Below are the code and all the weights of a small trained network. Each question names an input and a class and asks about switching units off, where a switched-off unit gives its printed mean instead of its output.

import numpy as np


def w(rows, s, z=0):
    codes = np.array(rows[::2]) - 128.0
    scale = np.full(codes.shape[1], s)
    scale[-1] = z or s
    return codes * scale


def f(y):
    return np.maximum(y, 0)


def log_softmax(a):
    a = a - a.max(-1, keepdims=True)
    return a - np.log(np.exp(a).sum(-1, keepdims=True))


def net(x, mask):
    res = np.array(x, float).reshape(1, 3) / 4 @ E
    y = f(res @ A[0][:, :-1].T + A[0][:, -1])
    res = res + np.where(mask, y, B[0][:, -1]) @ B[0][:, :-1]
    return log_softmax(res[-1] @ U[:, :-1].T + U[:, -1])


A, B = {}, {}
E = w([
[29,129,155,161,62],'x0',
[155,100,132,252,161],'x1',
[142,36,190,81,171],'x2',
],0.012)
A[0] = w([
[232,149,105,125,171,106],'N0',
[140,127,118,193,139,96],'N1',
[104,169,123,143,134,94],'N2',
[110,135,101,129,119,195],'N3',
[125,149,76,156,115,188],'N4',
[129,251,64,154,99,146],'N5',
[135,88,194,104,151,80],'N6',
[137,141,152,100,161,187],'N7',
[90,110,135,157,122,108],'N8',
[16,90,165,160,78,117],'N9',
[194,126,89,100,137,123],'N10',
[93,172,131,11,98,126],'N11',
[158,104,125,169,112,103],'N12',
[142,118,163,185,146,120],'N13',
[137,98,140,222,147,132],'N14',
[98,16,174,106,144,162],'N15',
[135,121,144,137,128,246],'N16',
],0.016,0.012)
B[0] = w([
[92,183,166,62,85,200],'N0',
[130,139,67,121,123,174],'N1',
[164,143,113,99,111,151],'N2',
[118,82,176,134,139,186],'N3',
[149,84,171,142,96,201],'N4',
[230,158,111,126,107,248],'N5',
[197,198,75,132,97,168],'N6',
[105,100,170,148,85,181],'N7',
[114,146,116,91,111,162],'N8',
[100,178,182,37,117,245],'N9',
[100,126,155,60,130,179],'N10',
[74,83,40,167,114,243],'N11',
[116,137,89,121,102,156],'N12',
[111,122,72,149,130,177],'N13',
[89,89,65,133,111,213],'N14',
[244,151,117,136,94,224],'N15',
[54,1,232,177,139,215],'N16',
],0.024,0.016)
U = w([
[93,76,13,134,102,118],'0',
[247,115,127,140,114,113],'1',
[90,166,154,43,121,178],'2',
[143,53,190,186,140,253],'3',
[94,181,132,161,161,69],'4',
[131,139,123,89,207,73],'5',
[91,142,171,159,189,77],'6',
[110,156,89,130,159,61],'7',
],0.014,0.0057)

Each question gives the input, the list of numbers given to net, and the class t.
The units are the neurons (one row each of A and B). Each row of codes is followed by its name. A weight is (code - 128) times the scale printed after its matrix; where a second scale follows, it is the last column's (A, B and U).
mask holds one flag per neuron, in row order. A switched-off neuron (its flag False) gives its mean, the last column of its row in B, instead of its output. The means were averaged over made-up inputs and are rounded, as every weight is.
A unit's drop is (log p(t) with every unit on - log p(t) with that unit switched off) / (log p(t) with every unit on - log p(t) with every unit switched off).
The circuit of an input: a set's keep is (log p(t) with only the set's units on - log p(t) with every unit switched off) / (log p(t) with every unit on - log p(t) with every unit switched off). Starting from the 12 units with the biggest drops (on a tie, the unit counted first), units are removed one at a time, each time the one whose removal leaves the highest keep (on an exact tie, the one counted first), for as long as the keep stays at least 0.8.
circuit, biggest first: the units of the circuit, biggest drop first
k most important neurons: the k neurons with the biggest drops, biggest first
drop of u: that unit's drop, to one decimal
input [6,-7,1], class 0: circuit, biggest first -> N11
input [-1,-3,3], class 3: 4 most important neurons -> N5; N14; N1; N13
input [8,-8,8], class 0: 4 most important neurons -> N11; N5; N0; N4
input [-4,3,0], class 2: 2 most important neurons -> N11; N0
input [8,7,-1], class 2: 3 most important neurons -> N9; N11; N8
input [6,4,-5], class 2: 3 most important neurons -> N9; N15; N11
input [-6,-8,0], class 0: 2 most important neurons -> N11; N9
input [6,4,5], class 2: 3 most important neurons -> N9; N5; N11
input [-1,6,-8], class 1: 3 most important neurons -> N5; N11; N4
input [-1,-1,5], class 1: 2 most important neurons -> N15; N6
input [4,2,-5], class 1: 2 most important neurons -> N5; N0
input [-7,3,5], class 2: 3 most important neurons -> N0; N5; N10
input [1,-2,-5], class 1: drop of N5 -> 1.2
input [7,2,-7], class 1: circuit, biggest first -> N5
input [-5,-5,-7], class 1: drop of N5 -> 5.0
input [0,-3,-6], class 1: drop of N5 -> 1.2
